Below is a small trained network, with its code and all its weights. Each question gives an input and a class and asks what happens when units are switched off, that is, made to give their printed mean instead of their output.

import numpy as np


def w(rows, s, z=0):
    codes = np.array(rows[::2]) - 128.0
    scale = np.full(codes.shape[1], s)
    scale[-1] = z or s
    return codes * scale


def norm(h):
    return h / np.sqrt((h * h).mean(-1, keepdims=True) + 1e-5)


def f(y):
    return np.maximum(y, 0)


def log_softmax(a):
    a = a - a.max(-1, keepdims=True)
    return a - np.log(np.exp(a).sum(-1, keepdims=True))


def net(x, mask):
    res = np.array(x, float).reshape(1, 5) / 4 @ E
    u = 0
    for l in range(2):
        y = f(norm(res) @ A[l][:, :-1].T + A[l][:, -1])
        res = res + np.where(mask[u : u + 15], y, B[l][:, -1]) @ B[l][:, :-1]
        u += 15
    return log_softmax(norm(res)[-1] @ U[:, :-1].T + U[:, -1])


A, B = {}, {}
E = w([
[128,128,130,132],'x0',
[95,126,153,255],'x1',
[127,76,73,147],'x2',
[208,200,70,160],'x3',
[198,86,170,146],'x4',
],0.0047)
A[0] = w([
[48,132,31,144,130],'L0N1',
[168,209,254,130,142],'L0N2',
[104,75,55,160,92],'L0N3',
[182,195,96,128,199],'L0N4',
[64,114,166,132,2],'L0N5',
[196,78,161,158,113],'L0N6',
[123,95,205,109,22],'L0N7',
[97,96,161,153,92],'L0N8',
[58,152,96,164,76],'L0N9',
[85,136,210,90,167],'L0N10',
[209,57,149,95,163],'L0N11',
[186,45,195,244,45],'L0N12',
[144,99,79,77,46],'L0N13',
[156,134,65,160,69],'L0N14',
[151,40,75,147,13],'L0N15',
],0.0094,0.0022)
B[0] = w([
[119,173,126,105,219],'L0N1',
[81,100,29,153,213],'L0N2',
[110,106,106,122,184],'L0N3',
[169,79,103,103,214],'L0N4',
[164,89,109,113,180],'L0N5',
[114,201,64,96,193],'L0N6',
[143,90,120,135,174],'L0N7',
[149,93,151,132,183],'L0N8',
[126,160,165,112,192],'L0N9',
[158,118,74,143,225],'L0N10',
[71,193,146,83,213],'L0N11',
[104,171,170,109,254],'L0N12',
[120,133,166,94,172],'L0N13',
[149,133,136,162,171],'L0N14',
[60,76,2,180,171],'L0N15',
],0.0086,0.005)
A[1] = w([
[30,2,195,71,149],'L1N1',
[61,143,188,233,4],'L1N2',
[143,167,104,188,144],'L1N3',
[92,164,220,150,51],'L1N4',
[123,127,138,164,75],'L1N5',
[241,176,152,145,208],'L1N6',
[172,183,95,181,71],'L1N7',
[38,184,93,60,102],'L1N8',
[111,126,117,195,121],'L1N9',
[102,99,170,142,216],'L1N10',
[150,82,181,36,58],'L1N11',
[155,88,34,143,224],'L1N12',
[91,154,40,53,235],'L1N13',
[161,140,162,189,38],'L1N14',
[170,18,114,135,115],'L1N15',
],0.0086,0.0018)
B[1] = w([
[254,132,74,97,199],'L1N1',
[83,141,147,52,162],'L1N2',
[143,83,127,52,154],'L1N3',
[156,169,113,77,142],'L1N4',
[115,122,149,116,134],'L1N5',
[171,131,94,169,145],'L1N6',
[195,90,135,42,153],'L1N7',
[183,143,151,248,226],'L1N8',
[44,139,114,96,151],'L1N9',
[143,175,89,107,146],'L1N10',
[81,175,133,23,154],'L1N11',
[77,35,210,113,187],'L1N12',
[70,136,151,194,255],'L1N13',
[111,154,176,127,132],'L1N14',
[125,78,106,164,149],'L1N15',
],0.0064,0.0099)
U = w([
[63,74,84,171,230],'0',
[215,58,84,100,161],'1',
[84,192,154,47,102],'2',
[120,197,113,199,133],'3',
[105,109,113,160,240],'4',
[172,119,188,185,2],'5',
[165,95,247,121,17],'6',
],0.014,0.0049)

Each question gives the input, the list of numbers given to net, and the class t.
The units are the neurons (one row each of A and B). Each row of codes is followed by its name. A weight is (code - 128) times the scale printed after its matrix; where a second scale follows, it is the last column's (A, B and U).
mask holds one flag per neuron, layer by layer. A switched-off neuron (its flag False) gives its mean, the last column of its row in B, instead of its output. The means were averaged over made-up inputs and are rounded, as every weight is.
A unit's drop is (log p(t) with every unit on - log p(t) with that unit switched off) / (log p(t) with every unit on - log p(t) with every unit switched off).
The circuit of an input: a set's keep is (log p(t) with only the set's units on - log p(t) with every unit switched off) / (log p(t) with every unit on - log p(t) with every unit switched off). Starting from the 12 units with the biggest drops (on a tie, the unit counted first), units are removed one at a time, each time the one whose removal leaves the highest keep (on an exact tie, the one counted first), for as long as the keep stays at least 0.8.
circuit, biggest first: the units of the circuit, biggest drop first
most important unit: the unit with the biggest drop
k most important neurons: the k neurons with the biggest drops, biggest first
top k neurons in layer l: the k neurons of layer l with the biggest drops, biggest first
input [-4,6,-2,0,4], class 2: circuit, biggest first	L0N12; L1N2
input [5,-7,7,7,4], class 0: most important unit	L0N15
input [4,-4,1,-6,-5], class 1: 2 most important neurons	L0N6; L1N1
input [0,-8,4,6,3], class 2: circuit, biggest first	L0N11; L1N1
input [3,-4,-5,4,4], class 0: circuit, biggest first	L0N2; L1N1
input [6,3,-1,-2,8], class 3: 2 most important neurons	L0N12; L0N6
input [2,3,6,8,1], class 1: 4 most important neurons	L1N7; L0N2; L0N14; L1N13
input [0,6,-6,8,-4], class 1: top 3 neurons in layer 0	L0N4; L0N15; L0N11
input [-8,-7,5,4,8], class 3: 2 most important neurons	L0N11; L0N6
input [0,1,-5,-4,7], class 3: circuit, biggest first	L1N8; L0N6
input [-2,-4,-5,-5,5], class 0: top 4 neurons in layer 0	L0N2; L0N10; L0N12; L0N7
input [-4,-4,5,-6,8], class 3: 3 most important neurons	L0N11; L0N6; L1N8
input [-2,4,5,-8,1], class 1: 3 most important neurons	L1N1; L0N2; L1N13
input [-5,7,5,5,-2], class 2: most important unit	L0N2
input [-4,-6,2,-8,-3], class 1: 3 most important neurons	L1N1; L0N12; L0N6
input [4,-7,-2,-8,-4], class 1: top 2 neurons in layer 0	L0N12; L0N6
input [3,-3,-8,-6,-7], class 0: 3 most important neurons	L0N10; L0N12; L0N11
input [5,-4,0,-4,-8], class 3: circuit, biggest first	L1N8; L0N2; L1N12
input [8,4,6,-4,-8], class 3: top 3 neurons in layer 0	L0N1; L0N9; L0N2
input [-2,0,-7,1,1], class 0: most important unit	L0N2
input [2,3,4,5,7], class 3: top 2 neurons in layer 0	L0N6; L0N12
input [5,-1,6,-5,7], class 3: 2 most important neurons	L0N11; L0N12
input [1,-5,-6,-5,-3], class 0: 2 most important neurons	L0N10; L1N13
input [-3,-7,0,3,0], class 2: top 2 neurons in layer 1	L1N1; L1N11
input [7,-4,1,0,7], class 3: 2 most important neurons	L0N11; L1N8
input [-7,-5,-5,1,1], class 4: 2 most important neurons	L0N2; L1N13
input [0,7,-4,-2,7], class 2: 2 most important neurons	L0N12; L1N2
input [7,-7,2,-7,-2], class 1: circuit, biggest first	L1N1
